Here is a tiny trained network, its code and every weight. The questions are about switching its units off for an input and a target symbol, where a switched-off unit gives its printed mean instead of its output.

import numpy as np


def w(rows, s, z=0):
    codes = np.array(rows[::2]) - 128.0
    scale = np.full(codes.shape[1], s)
    scale[-1] = z or s
    return codes * scale


def norm(h):
    return h / np.sqrt((h * h).mean(-1, keepdims=True) + 1e-5)


def f(y):
    return y / 2 * (1 + np.tanh(0.7978845608 * (y + 0.044715 * y**3)))


def softmax(a):
    e = np.exp(a - a.max(-1, keepdims=True))
    return e / e.sum(-1, keepdims=True)


def log_softmax(a):
    a = a - a.max(-1, keepdims=True)
    return a - np.log(np.exp(a).sum(-1, keepdims=True))


def net(x, mask):
    ids = ['ΘΩζημπτφ'.index(c) for c in x.split()]
    T = len(ids)
    res = E[ids] + P[:T]
    r = norm(res)
    for j in range(2):
        rows = slice(4 * j, 4 * j + 4)
        q, k, v = (r @ M[0][rows].T for M in (Q, K, V))
        z = softmax(np.where(np.tri(T) > 0, q @ k.T / 4**0.5, -1e9)) @ v
        o = O[0][rows]
        res = res + np.where(mask[j], z, o[:, -1]) @ o[:, :-1]
    y = f(norm(res) @ A[0][:, :-1].T + A[0][:, -1])
    res = res + np.where(mask[2:6], y, B[0][:, -1]) @ B[0][:, :-1]
    return log_softmax(norm(res)[-1] @ U[:, :-1].T + U[:, -1])


Q, K, V, O, A, B = {}, {}, {}, {}, {}, {}
E = w([
[77,91,132],'Θ',
[43,107,129],'Ω',
[147,53,253],'ζ',
[31,111,128],'η',
[73,112,139],'μ',
[87,106,169],'π',
[58,115,160],'τ',
[88,110,152],'φ',
],0.0054)
P = w([
[239,169,106],'0',
[48,163,46],'1',
[172,117,134],'2',
[12,152,77],'3',
[255,219,52],'4',
[101,190,107],'5',
[198,26,206],'6',
],0.0038)
Q[0] = w([
[124,118,116],'H1',
[170,162,173],'H1',
[82,205,139],'H1',
[188,181,138],'H1',
[199,27,154],'H2',
[121,117,151],'H2',
[5,10,153],'H2',
[103,1,227],'H2',
],0.008)
K[0] = w([
[134,158,167],'H1',
[196,187,124],'H1',
[113,143,102],'H1',
[187,120,157],'H1',
[61,198,12],'H2',
[138,154,106],'H2',
[238,255,75],'H2',
[157,223,79],'H2',
],0.0083)
V[0] = w([
[100,126,158],'H1',
[134,166,159],'H1',
[151,132,132],'H1',
[139,159,151],'H1',
[181,119,254],'H2',
[42,211,151],'H2',
[105,254,172],'H2',
[209,80,27],'H2',
],0.0074)
O[0] = w([
[180,186,92,176],'H1',
[104,71,145,129],'H1',
[79,125,105,92],'H1',
[89,139,85,119],'H1',
[161,28,177,243],'H2',
[106,85,70,107],'H2',
[35,3,4,252],'H2',
[119,233,201,150],'H2',
],0.0053,0.0025)
A[0] = w([
[124,100,167,128],'N1',
[40,102,174,243],'N2',
[95,1,67,254],'N3',
[62,94,140,232],'N4',
],0.0076,0.00091)
B[0] = w([
[232,75,202,142],'N1',
[239,96,50,200],'N2',
[64,171,251,255],'N3',
[254,180,68,184],'N4',
],0.0041,0.0062)
U = w([
[101,255,211,237],'Θ',
[51,169,66,128],'Ω',
[185,92,146,6],'ζ',
[91,132,125,170],'η',
[126,186,29,189],'μ',
[105,104,180,15],'π',
[19,2,105,171],'τ',
[230,111,53,28],'φ',
],0.0086,0.002)

Each question gives the input, a string of symbols that net reads in full, and the target symbol t.
The units are the heads (4 rows each of Q, K, V and O) and the neurons (one row each of A and B). Each row of codes is followed by its name. A weight is (code - 128) times the scale printed after its matrix; where a second scale follows, it is the last column's (O, A, B and U).
mask holds one flag per unit, heads first, then neurons. A switched-off unit (its flag False) gives its mean, the last column of its rows in O or B, instead of its output. The means were averaged over made-up inputs and are rounded, as every weight is.
A unit's drop is (log p(t) with every unit on - log p(t) with that unit switched off) / (log p(t) with every unit on - log p(t) with every unit switched off).
The circuit of an input: a set's keep is (log p(t) with only the set's units on - log p(t) with every unit switched off) / (log p(t) with every unit on - log p(t) with every unit switched off). Starting from all 6 units, units are removed one at a time, each time the one whose removal leaves the highest keep (on an exact tie, the one counted first), for as long as the keep stays at least 0.8.
circuit, biggest first: the units of the circuit, biggest drop first
k most important neurons: the k neurons with the biggest drops, biggest first
drop of u: that unit's drop, to one decimal
input μ τ Θ, target φ: circuit, biggest first : [H2, N3, N2]
input τ Ω τ Θ η μ τ, target Ω: circuit, biggest first : [H2]
input μ τ μ, target φ: circuit, biggest first : [H2, N3]
input Θ τ Θ μ π, target Θ: 2 most important neurons : [N2, N4]
input Ω π ζ, target μ: circuit, biggest first : [H2, N3]
input φ Θ φ Ω, target φ: circuit, biggest first : [N2, H2, N4]
input μ Ω Θ Θ, target μ: 2 most important neurons : [N3, N2]
input φ τ ζ Ω Θ Ω, target φ: circuit, biggest first : [N3, H2, N2]
input τ Θ Θ ζ μ ζ η, target φ: 2 most important neurons : [N2, N4]
input τ Θ τ τ Ω τ Θ, target μ: circuit, biggest first : [H2, N4]
input τ Ω Θ τ φ, target Θ: 2 most important neurons : [N2, N4]
input τ Θ η π τ, target Ω: 2 most important neurons : [N2, N4]
input Ω Θ Ω Ω μ Ω Θ, target φ: circuit, biggest first : [H2, N2]
input μ Θ τ, target φ: circuit, biggest first : [N3, H2, N2]
input τ τ ζ, target τ: circuit, biggest first : [H2]
input τ Θ τ Ω μ Θ τ, target φ: circuit, biggest first : [H2, N2, N3]
input φ Θ τ π, target φ: circuit, biggest first : [N2, N4]
input μ τ φ, target φ: 2 most important neurons : [N3, N2]
input Θ τ Ω ζ Θ φ Ω, target Θ: drop of H2 : 0.6
input τ Θ τ Ω Ω τ π, target μ: drop of H2 : 1.0
input Θ τ η, target Θ: drop of H2 : 0.2
input τ φ Θ τ μ, target Θ: most important neuron : [N2]
input τ τ Θ τ Ω, target Θ: 2 most important neurons : [N2, N4]
